Here is a tiny trained network, its code and every weight. The questions are about switching its units off for an input and a class, where a switched-off unit gives its printed mean instead of its output.

import numpy as np


def w(rows, s, z=0):
    codes = np.array(rows[::2]) - 128.0
    scale = np.full(codes.shape[1], s)
    scale[-1] = z or s
    return codes * scale


def f(y):
    return np.maximum(y, 0)


def log_softmax(a):
    a = a - a.max(-1, keepdims=True)
    return a - np.log(np.exp(a).sum(-1, keepdims=True))


def net(x, mask):
    res = np.array(x, float).reshape(1, 8) / 4 @ E
    y = f(res @ A[0][:, :-1].T + A[0][:, -1])
    res = res + np.where(mask, y, B[0][:, -1]) @ B[0][:, :-1]
    return log_softmax(res[-1] @ U[:, :-1].T + U[:, -1])


A, B = {}, {}
E = w([
[129,125,129,129],'x0',
[120,167,183,228],'x1',
[15,120,38,175],'x2',
[211,211,51,159],'x3',
[190,2,100,201],'x4',
[127,126,127,127],'x5',
[128,127,129,128],'x6',
[129,128,129,128],'x7',
],0.0065)
A[0] = w([
[129,126,87,40,145],'N1',
[212,140,190,104,90],'N2',
[205,44,135,168,57],'N3',
[63,216,124,94,55],'N4',
[47,140,42,178,44],'N5',
[71,89,222,73,76],'N6',
[105,101,27,48,122],'N7',
[193,180,61,135,134],'N8',
[106,150,166,214,193],'N9',
[162,43,103,182,27],'N10',
[135,57,34,57,138],'N11',
[125,131,83,29,153],'N12',
[112,159,181,206,231],'N13',
[178,198,37,167,56],'N14',
[173,177,69,151,102],'N15',
[89,223,149,64,81],'N16',
[138,217,201,53,109],'N17',
[76,223,172,66,74],'N18',
[188,147,201,113,65],'N19',
[206,119,212,112,99],'N20',
[138,95,78,47,255],'N21',
[195,218,54,147,47],'N22',
[179,122,215,99,98],'N23',
[106,59,182,98,190],'N24',
[59,255,169,61,79],'N25',
[207,152,188,102,122],'N26',
[192,135,184,113,45],'N27',
[218,187,75,146,76],'N28',
[204,171,45,153,96],'N29',
[79,177,179,240,152],'N30',
[47,109,42,205,111],'N31',
[70,71,205,98,15],'N32',
[207,222,63,127,110],'N33',
[12,153,24,186,79],'N34',
[199,136,193,111,42],'N35',
],0.0066,0.0055)
B[0] = w([
[167,140,176,129,179],'N1',
[100,131,81,68,177],'N2',
[174,83,61,176,183],'N3',
[175,38,87,141,160],'N4',
[112,89,79,2,168],'N5',
[61,99,166,167,168],'N6',
[181,140,193,113,186],'N7',
[68,111,174,142,206],'N8',
[181,171,169,94,218],'N9',
[185,47,74,192,165],'N10',
[177,154,182,124,202],'N11',
[175,153,173,124,188],'N12',
[188,197,164,104,242],'N13',
[83,70,181,125,181],'N14',
[93,105,164,132,177],'N15',
[166,62,93,194,175],'N16',
[150,94,78,151,192],'N17',
[177,55,91,203,174],'N18',
[101,109,81,54,158],'N19',
[102,130,74,65,184],'N20',
[163,223,164,160,254],'N21',
[72,71,171,140,182],'N22',
[82,133,89,71,173],'N23',
[88,149,140,169,211],'N24',
[181,68,92,193,194],'N25',
[96,137,79,79,190],'N26',
[112,119,78,49,148],'N27',
[66,92,158,131,189],'N28',
[66,97,179,147,197],'N29',
[183,136,183,91,212],'N30',
[140,129,100,41,207],'N31',
[39,52,176,150,149],'N32',
[74,104,165,150,214],'N33',
[140,114,94,33,201],'N34',
[103,118,70,38,152],'N35',
],0.0078,0.0057)
U = w([
[91,112,46,37,68],'0',
[177,54,59,209,75],'1',
[7,89,198,159,60],'2',
[135,168,134,135,240],'3',
[137,165,138,135,213],'4',
[195,173,194,112,2],'5',
[125,164,122,142,211],'6',
],0.014,0.0081)

Each question gives the input, the list of numbers given to net, and the class t.
The units are the neurons (one row each of A and B). Each row of codes is followed by its name. A weight is (code - 128) times the scale printed after its matrix; where a second scale follows, it is the last column's (A, B and U).
mask holds one flag per neuron, in row order. A switched-off neuron (its flag False) gives its mean, the last column of its row in B, instead of its output. The means were averaged over made-up inputs and are rounded, as every weight is.
A unit's drop is (log p(t) with every unit on - log p(t) with that unit switched off) / (log p(t) with every unit on - log p(t) with every unit switched off).
The circuit of an input: a set's keep is (log p(t) with only the set's units on - log p(t) with every unit switched off) / (log p(t) with every unit on - log p(t) with every unit switched off). Starting from the 12 units with the biggest drops (on a tie, the unit counted first), units are removed one at a time, each time the one whose removal leaves the highest keep (on an exact tie, the one counted first), for as long as the keep stays at least 0.8.
circuit, biggest first: the units of the circuit, biggest drop first
most important unit: the unit with the biggest drop
top k neurons: the k neurons with the biggest drops, biggest first
drop of u: that unit's drop, to one decimal
input [3,8,0,-3,-4,4,5,-5], class 5: top 3 neurons => [N30, N13, N9]
input [-2,-5,-6,-8,-3,4,-7,-1], class 2: top 4 neurons => [N6, N32, N24, N13]
input [4,-5,6,-6,-7,2,-4,3], class 1: circuit, biggest first => [N25, N18, N16]
input [1,-8,6,4,-6,0,7,1], class 5: most important unit => N7
input [5,1,8,-7,7,4,-3,-5], class 0: circuit, biggest first => [N31, N34]
input [3,-3,6,-3,-7,-5,-3,-2], class 1: circuit, biggest first => [N25, N18, N16]
input [-2,7,3,-6,-4,-5,-3,3], class 5: circuit, biggest first => [N30, N13]
input [2,-8,-3,4,3,0,-7,4], class 5: circuit, biggest first => [N11, N21]
input [-7,-1,-7,-4,7,7,5,-7], class 0: circuit, biggest first => [N20, N23, N2]
input [-6,1,8,-3,-7,-5,5,-2], class 0: top 3 neurons => [N34, N5, N31]
input [-6,5,4,-5,6,-8,-7,3], class 3: drop of N31 => 0.1
input [-7,3,-8,-4,-1,6,0,-7], class 0: drop of N2 => 0.0
input [0,-5,-1,7,-6,4,-7,6], class 2: drop of N22 => 0.2
input [-1,8,4,5,-5,-7,8,-2], class 5: most important unit => N30
